Below are the code and all the weights of a small trained network. Each question names an input and a class and asks about switching units off, where a switched-off unit gives its printed mean instead of its output.

import numpy as np


def w(rows, s, z=0):
    codes = np.array(rows[::2]) - 128.0
    scale = np.full(codes.shape[1], s)
    scale[-1] = z or s
    return codes * scale


def f(y):
    return y / 2 * (1 + np.tanh(0.7978845608 * (y + 0.044715 * y**3)))


def log_softmax(a):
    a = a - a.max(-1, keepdims=True)
    return a - np.log(np.exp(a).sum(-1, keepdims=True))


def net(x, mask):
    res = np.array(x, float).reshape(1, 8) / 4 @ E
    y = f(res @ A[0][:, :-1].T + A[0][:, -1])
    res = res + np.where(mask, y, B[0][:, -1]) @ B[0][:, :-1]
    return log_softmax(res[-1] @ U[:, :-1].T + U[:, -1])


A, B = {}, {}
E = w([
[197,170,199],'x0',
[163,181,12],'x1',
[31,97,98],'x2',
[98,33,213],'x3',
[121,101,141],'x4',
[113,220,161],'x5',
[100,253,224],'x6',
[118,165,31],'x7',
],0.0053)
A[0] = w([
[136,104,107,102],'neuron 0',
[96,125,150,17],'neuron 1',
[180,106,213,16],'neuron 2',
[161,167,110,142],'neuron 3',
[123,70,91,100],'neuron 4',
[195,195,125,131],'neuron 5',
[232,137,114,218],'neuron 6',
[92,157,110,252],'neuron 7',
[216,182,114,179],'neuron 8',
[10,157,158,146],'neuron 9',
[166,123,115,148],'neuron 10',
[49,79,84,6],'neuron 11',
[161,117,193,42],'neuron 12',
],0.011,0.0037)
B[0] = w([
[121,85,108,133],'neuron 0',
[136,135,197,112],'neuron 1',
[62,95,167,206],'neuron 2',
[120,122,92,182],'neuron 3',
[138,55,83,183],'neuron 4',
[73,178,79,232],'neuron 5',
[1,137,71,247],'neuron 6',
[209,136,92,233],'neuron 7',
[39,165,69,255],'neuron 8',
[190,197,209,246],'neuron 9',
[79,111,97,151],'neuron 10',
[234,96,149,181],'neuron 11',
[88,111,187,175],'neuron 12',
],0.02,0.0039)
U = w([
[101,26,129,24],'0',
[149,155,66,254],'1',
[36,91,229,29],'2',
[168,2,167,213],'3',
[159,181,197,60],'4',
],0.0071,0.0048)

Each question gives the input, the list of numbers given to net, and the class t.
The units are the neurons (one row each of A and B). Each row of codes is followed by its name. A weight is (code - 128) times the scale printed after its matrix; where a second scale follows, it is the last column's (A, B and U).
mask holds one flag per neuron, in row order. A switched-off neuron (its flag False) gives its mean, the last column of its row in B, instead of its output. The means were averaged over made-up inputs and are rounded, as every weight is.
A unit's drop is (log p(t) with every unit on - log p(t) with that unit switched off) / (log p(t) with every unit on - log p(t) with every unit switched off).
The circuit of an input: a set's keep is (log p(t) with only the set's units on - log p(t) with every unit switched off) / (log p(t) with every unit on - log p(t) with every unit switched off). Starting from the 12 units with the biggest drops (on a tie, the unit counted first), units are removed one at a time, each time the one whose removal leaves the highest keep (on an exact tie, the one counted first), for as long as the keep stays at least 0.8.
circuit, biggest first: the units of the circuit, biggest drop first
most important unit: the unit with the biggest drop
k most important neurons: the k neurons with the biggest drops, biggest first
drop of u: that unit's drop, to one decimal
input [-6,1,-3,-3,5,-1,-7,-7], class 3: circuit, biggest first : neuron 8; neuron 5
input [-4,0,7,-5,-8,3,-1,-3], class 4: circuit, biggest first : neuron 9; neuron 6; neuron 8
input [2,-1,6,0,3,-5,8,-2], class 4: circuit, biggest first : neuron 9; neuron 6
input [-4,-2,-3,2,3,-6,-5,8], class 3: circuit, biggest first : neuron 11; neuron 8
input [5,1,-4,-3,8,-1,5,-5], class 2: circuit, biggest first : neuron 2; neuron 12
input [-7,-3,8,4,6,4,5,3], class 4: circuit, biggest first : neuron 9
input [8,0,7,4,2,6,1,0], class 4: circuit, biggest first : neuron 9; neuron 6
input [-1,-4,-7,-6,6,-3,-4,-7], class 2: circuit, biggest first : neuron 7; neuron 6; neuron 2
input [-6,-2,7,8,0,-3,3,-2], class 3: 2 most important neurons : neuron 11; neuron 4
input [-4,-5,-4,2,7,-6,2,7], class 3: 3 most important neurons : neuron 8; neuron 5; neuron 6
input [5,-7,8,-2,3,6,6,7], class 4: drop of neuron 9 : 0.2
input [-5,-3,5,6,-6,-5,-1,0], class 3: drop of neuron 11 : 0.1
input [6,-6,-4,5,-4,5,3,8], class 2: drop of neuron 2 : 0.3
input [-2,1,-8,-1,-4,0,-8,-6], class 0: most important unit : neuron 9
